Here is a tiny trained network, its code and every weight. The questions are about switching its units off for an input and a class, where a switched-off unit gives its printed mean instead of its output.

import numpy as np


def w(rows, s, z=0):
    codes = np.array(rows[::2]) - 128.0
    scale = np.full(codes.shape[1], s)
    scale[-1] = z or s
    return codes * scale


def f(y):
    return y / 2 * (1 + np.tanh(0.7978845608 * (y + 0.044715 * y**3)))


def log_softmax(a):
    a = a - a.max(-1, keepdims=True)
    return a - np.log(np.exp(a).sum(-1, keepdims=True))


def net(x, mask):
    res = np.array(x, float).reshape(1, 4) / 4 @ E
    y = f(res @ A[0][:, :-1].T + A[0][:, -1])
    res = res + np.where(mask, y, B[0][:, -1]) @ B[0][:, :-1]
    return log_softmax(res[-1] @ U[:, :-1].T + U[:, -1])


A, B = {}, {}
E = w([
[40,121,47],'x0',
[128,129,128],'x1',
[200,128,51],'x2',
[113,253,126],'x3',
],0.013)
A[0] = w([
[124,253,118,199],'n0',
[185,161,122,173],'n1',
[132,40,132,254],'n2',
[180,132,76,186],'n3',
[55,116,64,197],'n4',
[141,160,159,185],'n5',
[165,127,75,163],'n6',
[150,143,82,144],'n7',
[99,103,158,250],'n8',
[159,155,104,159],'n9',
],0.021,0.0093)
B[0] = w([
[38,146,151,255],'n0',
[122,59,181,177],'n1',
[210,107,93,238],'n2',
[111,6,142,188],'n3',
[89,164,2,224],'n4',
[117,163,192,171],'n5',
[110,28,75,177],'n6',
[56,40,83,165],'n7',
[210,232,106,196],'n8',
[78,66,169,162],'n9',
],0.013,0.02)
U = w([
[255,196,167,254],'0',
[179,215,32,140],'1',
[101,230,219,230],'2',
[54,241,90,56],'3',
[208,44,141,86],'4',
[147,83,31,57],'5',
[79,79,193,89],'6',
[41,111,81,61],'7',
],0.01,0.0044)

Each question gives the input, the list of numbers given to net, and the class t.
The units are the neurons (one row each of A and B). Each row of codes is followed by its name. A weight is (code - 128) times the scale printed after its matrix; where a second scale follows, it is the last column's (A, B and U).
mask holds one flag per neuron, in row order. A switched-off neuron (its flag False) gives its mean, the last column of its row in B, instead of its output. The means were averaged over made-up inputs and are rounded, as every weight is.
A unit's drop is (log p(t) with every unit on - log p(t) with that unit switched off) / (log p(t) with every unit on - log p(t) with every unit switched off).
The circuit of an input: a set's keep is (log p(t) with only the set's units on - log p(t) with every unit switched off) / (log p(t) with every unit on - log p(t) with every unit switched off). Starting from all 10 units, units are removed one at a time, each time the one whose removal leaves the highest keep (on an exact tie, the one counted first), for as long as the keep stays at least 0.8.
circuit, biggest first: the units of the circuit, biggest drop first
top k neurons: the k neurons with the biggest drops, biggest first
drop of u: that unit's drop, to one decimal
input [2,5,5,1], class 7: circuit, biggest first => [n2]
input [-1,5,1,3], class 6: top 2 neurons => [n4; n8]
input [1,6,8,6], class 7: top 3 neurons => [n7; n6; n0]
input [-1,4,1,1], class 6: top 3 neurons => [n4; n2; n8]
input [0,-6,-6,5], class 2: top 2 neurons => [n4; n5]
input [-3,-6,-3,0], class 0: top 2 neurons => [n0; n4]
input [0,-2,7,4], class 6: top 2 neurons => [n4; n1]
input [-1,-1,-8,1], class 2: top 2 neurons => [n2; n4]
input [-6,-1,4,-1], class 4: drop of n0 => 0.4
input [-4,-3,5,8], class 6: drop of n7 => 0.0
input [4,5,0,-6], class 1: drop of n8 => 0.1
